Below are the code and all the weights of a small trained network. Each question names an input and a target symbol and asks about switching units off, where a switched-off unit gives its printed mean instead of its output.

import numpy as np


def w(rows, s, z=0):
    codes = np.array(rows[::2]) - 128.0
    scale = np.full(codes.shape[1], s)
    scale[-1] = z or s
    return codes * scale


def f(y):
    return np.maximum(y, 0)


def softmax(a):
    e = np.exp(a - a.max(-1, keepdims=True))
    return e / e.sum(-1, keepdims=True)


def log_softmax(a):
    a = a - a.max(-1, keepdims=True)
    return a - np.log(np.exp(a).sum(-1, keepdims=True))


def net(x, mask):
    ids = ['ΓΦβθμπτψ'.index(c) for c in x.split()]
    T = len(ids)
    res = E[ids] + P[:T]
    u = 0
    for l in range(2):
        q, k, v = (res @ M[l].T for M in (Q, K, V))
        z = softmax(np.where(np.tri(T) > 0, q @ k.T / 3**0.5, -1e9)) @ v
        res = res + np.where(mask[u], z, O[l][:, -1]) @ O[l][:, :-1]
        u += 1
        y = f(res @ A[l][:, :-1].T + A[l][:, -1])
        res = res + np.where(mask[u : u + 12], y, B[l][:, -1]) @ B[l][:, :-1]
        u += 12
    return log_softmax(res[-1] @ U[:, :-1].T + U[:, -1])


Q, K, V, O, A, B = {}, {}, {}, {}, {}, {}
E = w([
[194,135,171],'Γ',
[100,193,127],'Φ',
[171,170,78],'β',
[206,121,107],'θ',
[167,94,28],'μ',
[75,81,148],'π',
[3,117,78],'τ',
[10,120,20],'ψ',
],0.016)
P = w([
[117,87,152],'0',
[190,246,128],'1',
[128,78,146],'2',
[200,194,93],'3',
[136,76,145],'4',
[195,172,90],'5',
[129,78,148],'6',
[191,160,82],'7',
[124,82,151],'8',
[188,147,72],'9',
],0.013)
Q[0] = w([
[114,236,90],'0.h0',
[130,55,58],'0.h0',
[1,242,46],'0.h0',
],0.0057)
K[0] = w([
[132,83,45],'0.h0',
[142,65,96],'0.h0',
[1,141,55],'0.h0',
],0.0082)
V[0] = w([
[31,63,240],'0.h0',
[55,99,189],'0.h0',
[26,253,240],'0.h0',
],0.0054)
O[0] = w([
[212,75,4,62],'0.h0',
[232,66,241,94],'0.h0',
[95,200,150,1],'0.h0',
],0.004,0.0024)
A[0] = w([
[118,125,151,76],'0.n0',
[113,47,200,112],'0.n1',
[57,121,159,199],'0.n2',
[3,117,149,253],'0.n3',
[110,15,160,194],'0.n4',
[44,119,182,59],'0.n5',
[122,47,210,84],'0.n6',
[162,192,126,141],'0.n7',
[94,54,194,120],'0.n8',
[72,115,163,129],'0.n9',
[90,117,190,229],'0.n10',
[46,85,174,37],'0.n11',
],0.011,0.0036)
B[0] = w([
[139,141,133,130],'0.n0',
[107,91,196,190],'0.n1',
[124,197,166,196],'0.n2',
[149,214,104,254],'0.n3',
[80,2,109,253],'0.n4',
[104,30,108,165],'0.n5',
[138,34,224,184],'0.n6',
[77,88,105,180],'0.n7',
[122,32,127,192],'0.n8',
[129,141,93,166],'0.n9',
[250,199,139,187],'0.n10',
[78,33,128,176],'0.n11',
],0.0081,0.0061)
Q[1] = w([
[157,155,245],'1.h0',
[71,170,67],'1.h0',
[47,99,102],'1.h0',
],0.012)
K[1] = w([
[100,161,217],'1.h0',
[51,140,47],'1.h0',
[8,104,136],'1.h0',
],0.012)
V[1] = w([
[166,128,110],'1.h0',
[121,100,107],'1.h0',
[155,172,2],'1.h0',
],0.011)
O[1] = w([
[207,148,2,110],'1.h0',
[209,142,19,253],'1.h0',
[103,221,168,13],'1.h0',
],0.0052,0.0047)
A[1] = w([
[71,195,170,89],'1.n0',
[78,138,71,35],'1.n1',
[132,97,168,24],'1.n2',
[247,210,173,179],'1.n3',
[151,220,87,64],'1.n4',
[101,139,74,192],'1.n5',
[135,204,174,108],'1.n6',
[80,66,78,77],'1.n7',
[175,205,88,160],'1.n8',
[146,176,79,255],'1.n9',
[188,176,129,72],'1.n10',
[203,153,167,138],'1.n11',
],0.013,0.01)
B[1] = w([
[168,77,147,164],'1.n0',
[62,183,123,144],'1.n1',
[155,201,191,168],'1.n2',
[60,164,134,204],'1.n3',
[72,93,118,193],'1.n4',
[255,157,124,206],'1.n5',
[132,127,41,168],'1.n6',
[89,215,97,250],'1.n7',
[70,87,182,218],'1.n8',
[185,132,201,252],'1.n9',
[68,122,73,150],'1.n10',
[110,166,110,150],'1.n11',
],0.0097,0.014)
U = w([
[170,74,234,134],'Γ',
[12,211,231,117],'Φ',
[145,169,239,187],'β',
[100,67,110,130],'θ',
[174,119,84,217],'μ',
[2,21,139,163],'π',
[24,138,40,94],'τ',
[95,220,94,3],'ψ',
],0.0083,0.0048)

Each question gives the input, a string of symbols that net reads in full, and the target symbol t.
The units are the heads (3 rows each of Q, K, V and O) and the neurons (one row each of A and B). Each row of codes is followed by its name. A weight is (code - 128) times the scale printed after its matrix; where a second scale follows, it is the last column's (O, A, B and U).
mask holds one flag per unit, layer by layer, with each layer's heads first. A switched-off unit (its flag False) gives its mean, the last column of its rows in O or B, instead of its output. The means were averaged over made-up inputs and are rounded, as every weight is.
A unit's drop is (log p(t) with every unit on - log p(t) with that unit switched off) / (log p(t) with every unit on - log p(t) with every unit switched off).
The circuit of an input: a set's keep is (log p(t) with only the set's units on - log p(t) with every unit switched off) / (log p(t) with every unit on - log p(t) with every unit switched off). Starting from the 12 units with the biggest drops (on a tie, the unit counted first), units are removed one at a time, each time the one whose removal leaves the highest keep (on an exact tie, the one counted first), for as long as the keep stays at least 0.8.
units of the circuit, in order: the units of the circuit, biggest drop first
k most important neurons: the k neurons with the biggest drops, biggest first
top k neurons in layer l: the k neurons of layer l with the biggest drops, biggest first
drop of u: that unit's drop, to one decimal
input π Γ π Γ Φ β, target Φ: top 2 neurons in layer 1 => (1.n3, 1.n8)
input μ μ Γ ψ Φ μ π θ, target Φ: units of the circuit, in order => (1.h0, 0.n4, 1.n3)
input Φ π Γ ψ β μ, target Φ: units of the circuit, in order => (1.h0, 0.n4, 1.n8)
input θ π π π, target Γ: 2 most important neurons => (1.n7, 0.n4)
input μ τ ψ π Γ μ, target β: units of the circuit, in order => (1.n9, 1.h0)
input μ Φ τ, target τ: top 4 neurons in layer 0 => (0.n11, 0.n4, 0.n5, 0.n8)
input π θ π ψ, target Φ: units of the circuit, in order => (1.h0, 1.n8, 0.n4)
input π π ψ π, target Γ: units of the circuit, in order => (1.n7)
input τ π Φ Φ π θ π Γ, target Φ: 3 most important neurons => (0.n4, 1.n3, 0.n11)
input τ π β π μ τ, target β: 4 most important neurons => (1.n9, 1.n5, 1.n7, 0.n10)
input θ Γ π Φ π π π ψ, target Φ: top 4 neurons in layer 1 => (1.n8, 1.n1, 1.n4, 1.n9)
input ψ Φ Γ ψ, target β: top 2 neurons in layer 0 => (0.n10, 0.n2)
input Φ μ τ ψ π μ π π Φ τ, target β: 4 most important neurons => (1.n9, 1.n5, 1.n7, 1.n0)
input Φ τ π π Φ θ μ μ, target β: 3 most important neurons => (1.n9, 0.n3, 1.n5)
input ψ π τ π μ π Φ π π π, target μ: 2 most important neurons => (1.n8, 1.n3)
input τ τ π Γ Φ τ β π ψ, target ψ: top 4 neurons in layer 0 => (0.n11, 0.n4, 0.n3, 0.n5)
input μ π π π Φ π θ Γ, target Φ: drop of 0.n4 => 1.4
input τ θ ψ Φ Φ β θ ψ, target β: drop of 1.n5 => 0.4
input π β τ μ, target Φ: drop of 1.n3 => 0.3
